Below is a small trained network, with its code and all its weights. Each question gives an input and a target symbol and asks what happens when units are switched off, that is, made to give their printed mean instead of their output.

import numpy as np


def w(rows, s, z=0):
    codes = np.array(rows[::2]) - 128.0
    scale = np.full(codes.shape[1], s)
    scale[-1] = z or s
    return codes * scale


def norm(h):
    return h / np.sqrt((h * h).mean(-1, keepdims=True) + 1e-5)


def f(y):
    return y / 2 * (1 + np.tanh(0.7978845608 * (y + 0.044715 * y**3)))


def softmax(a):
    e = np.exp(a - a.max(-1, keepdims=True))
    return e / e.sum(-1, keepdims=True)


def log_softmax(a):
    a = a - a.max(-1, keepdims=True)
    return a - np.log(np.exp(a).sum(-1, keepdims=True))


def net(x, mask):
    ids = ['ΘΛΞΨαβγεζημπστφω'.index(c) for c in x.split()]
    T = len(ids)
    res = E[ids] + P[:T]
    u = 0
    for l in range(2):
        q, k, v = (norm(res) @ M[l].T for M in (Q, K, V))
        z = softmax(np.where(np.tri(T) > 0, q @ k.T / 2**0.5, -1e9)) @ v
        res = res + np.where(mask[u], z, O[l][:, -1]) @ O[l][:, :-1]
        u += 1
        y = f(norm(res) @ A[l][:, :-1].T + A[l][:, -1])
        res = res + np.where(mask[u : u + 4], y, B[l][:, -1]) @ B[l][:, :-1]
        u += 4
    return log_softmax(norm(res)[-1] @ U[:, :-1].T + U[:, -1])


Q, K, V, O, A, B = {}, {}, {}, {}, {}, {}
E = w([
[192,190,37,175,79],'Θ',
[119,109,124,143,130],'Λ',
[86,98,240,156,136],'Ξ',
[51,192,60,164,204],'Ψ',
[137,152,86,113,92],'α',
[123,78,130,171,102],'β',
[145,111,69,208,77],'γ',
[122,24,145,3,190],'ε',
[231,153,156,54,29],'ζ',
[54,128,157,62,147],'η',
[145,135,119,170,91],'μ',
[82,46,200,129,137],'π',
[110,133,120,109,83],'σ',
[143,146,84,183,199],'τ',
[155,77,173,127,102],'φ',
[147,104,133,158,209],'ω',
],0.014)
P = w([
[149,121,122,88,130],'0',
[228,175,186,141,171],'1',
[122,61,149,152,157],'2',
[94,89,12,152,139],'3',
[205,169,141,148,136],'4',
[121,59,158,141,162],'5',
[79,90,7,147,146],'6',
[159,226,137,162,135],'7',
[99,78,183,118,117],'8',
[85,108,21,123,108],'9',
[197,197,120,159,96],'10',
[143,66,146,136,139],'11',
],0.018)
Q[0] = w([
[198,140,210,91,172],'0.h1',
[1,134,80,97,174],'0.h1',
],0.009)
K[0] = w([
[77,133,175,153,98],'0.h1',
[130,134,161,1,122],'0.h1',
],0.0078)
V[0] = w([
[170,98,105,229,197],'0.h1',
[60,140,112,77,1],'0.h1',
],0.0085)
O[0] = w([
[28,172,138,131,213,254],'0.h1',
[171,95,152,252,141,28],'0.h1',
],0.015,0.0066)
A[0] = w([
[105,156,124,203,168,2],'0.n1',
[133,84,235,209,66,25],'0.n2',
[182,222,254,92,201,51],'0.n3',
[159,98,130,74,98,155],'0.n4',
],0.0093,0.0021)
B[0] = w([
[91,188,202,161,109,186],'0.n1',
[76,92,118,140,117,121],'0.n2',
[250,216,36,151,173,253],'0.n3',
[114,197,124,194,115,120],'0.n4',
],0.012,0.0036)
Q[1] = w([
[161,143,121,113,139],'1.h1',
[131,151,247,111,162],'1.h1',
],0.014)
K[1] = w([
[176,178,125,100,132],'1.h1',
[90,136,105,52,247],'1.h1',
],0.014)
V[1] = w([
[252,254,73,59,91],'1.h1',
[153,72,51,61,149],'1.h1',
],0.0087)
O[1] = w([
[186,230,137,151,151,149],'1.h1',
[244,66,132,6,44,252],'1.h1',
],0.012,0.00034)
A[1] = w([
[77,184,150,1,100,124],'1.n1',
[40,171,82,129,193,255],'1.n2',
[150,131,163,140,138,70],'1.n3',
[50,147,30,25,87,179],'1.n4',
],0.0093,0.0027)
B[1] = w([
[121,75,175,153,127,183],'1.n1',
[176,126,254,106,54,254],'1.n2',
[68,97,76,62,152,118],'1.n3',
[165,95,186,132,174,227],'1.n4',
],0.0097,0.0092)
U = w([
[192,210,112,96,189,251],'Θ',
[166,202,121,139,129,243],'Λ',
[93,227,192,148,61,60],'Ξ',
[132,131,122,120,132,11],'Ψ',
[161,108,66,158,105,141],'α',
[75,71,59,104,121,194],'β',
[7,125,167,176,170,213],'γ',
[184,78,85,63,120,178],'ε',
[100,153,78,112,125,76],'ζ',
[160,99,124,140,102,25],'η',
[98,123,124,127,119,27],'μ',
[81,127,115,75,78,115],'π',
[153,87,126,174,129,69],'σ',
[117,134,172,59,125,6],'τ',
[161,89,150,143,127,62],'φ',
[139,115,174,30,187,116],'ω',
],0.011,0.0026)

Each question gives the input, a string of symbols that net reads in full, and the target symbol t.
The units are the heads (2 rows each of Q, K, V and O) and the neurons (one row each of A and B). Each row of codes is followed by its name. A weight is (code - 128) times the scale printed after its matrix; where a second scale follows, it is the last column's (O, A, B and U).
mask holds one flag per unit, layer by layer, with each layer's heads first. A switched-off unit (its flag False) gives its mean, the last column of its rows in O or B, instead of its output. The means were averaged over made-up inputs and are rounded, as every weight is.
A unit's drop is (log p(t) with every unit on - log p(t) with that unit switched off) / (log p(t) with every unit on - log p(t) with every unit switched off).
The circuit of an input: a set's keep is (log p(t) with only the set's units on - log p(t) with every unit switched off) / (log p(t) with every unit on - log p(t) with every unit switched off). Starting from all 10 units, units are removed one at a time, each time the one whose removal leaves the highest keep (on an exact tie, the one counted first), for as long as the keep stays at least 0.8.
circuit, biggest first: the units of the circuit, biggest drop first
k most important neurons: the k neurons with the biggest drops, biggest first
drop of u: that unit's drop, to one decimal
input γ γ γ γ β φ ε, target γ: circuit, biggest first => [0.h1; 1.h1; 0.n1]
input γ γ τ γ Ψ Ξ φ, target γ: circuit, biggest first => [0.h1; 1.h1; 0.n1]
input Ξ γ γ β, target Ξ: 4 most important neurons => [0.n4; 0.n3; 1.n2; 0.n1]
input γ γ γ γ, target γ: circuit, biggest first => [0.h1; 0.n3]
input ω γ β μ σ γ β, target ω: circuit, biggest first => [1.n4; 0.h1]
input γ τ β ε γ β ε, target γ: circuit, biggest first => [1.h1; 0.h1; 0.n1]
input ω Λ α Λ τ α Θ, target ω: 3 most important neurons => [1.n4; 0.n3; 1.n1]
input Ξ σ Θ φ, target Ξ: 3 most important neurons => [0.n4; 0.n3; 1.n2]
input ω γ Ξ β, target ω: circuit, biggest first => [0.h1; 1.n4]
input β γ η γ φ Λ ω η γ α, target β: circuit, biggest first => [0.h1; 1.h1; 0.n2]
input ε σ ω π, target ε: circuit, biggest first => [0.h1]
input γ β ε ε γ γ β γ γ β, target γ: circuit, biggest first => [1.h1; 0.n1; 0.n3]
input Ξ ω Λ Ξ φ ε ε β γ β, target Ξ: circuit, biggest first => [1.h1; 1.n2]
input γ γ α β γ, target Ξ: circuit, biggest first => [0.h1; 0.n1; 1.n4]
input γ ε β μ, target γ: circuit, biggest first => [1.h1; 0.h1; 0.n1; 0.n3]
input Ξ β γ γ, target Ξ: most important neuron => [0.n4]
input ε π β ω Λ τ Θ, target ε: circuit, biggest first => [0.h1; 0.n3; 1.h1]
input ω γ ζ β η γ γ β γ τ, target ω: 2 most important neurons => [0.n3; 1.n4]
input ω Ψ β γ μ γ Ψ, target ω: 2 most important neurons => [1.n4; 0.n3]
input Λ α γ γ Θ γ γ μ π γ, target Λ: most important neuron => [0.n4]
input ω γ ζ ε φ α Θ ε ε α, target ε: 2 most important neurons => [0.n3; 1.n2]
input γ α γ β γ ω γ Λ β η, target γ: circuit, biggest first => [1.h1; 0.h1; 0.n1]
input γ α ω Λ β γ ω, target γ: 3 most important neurons => [0.n1; 0.n3; 1.n2]
input ε α β γ γ ω Ψ Θ β γ, target ε: 3 most important neurons => [0.n3; 1.n4; 1.n2]
input γ γ β β β γ ω β τ ω, target γ: drop of 1.h1 => 0.9
input ε γ γ ε, target ε: drop of 0.n2 => 0.0
input α β β Ψ τ φ γ, target α: drop of 1.h1 => 0.1
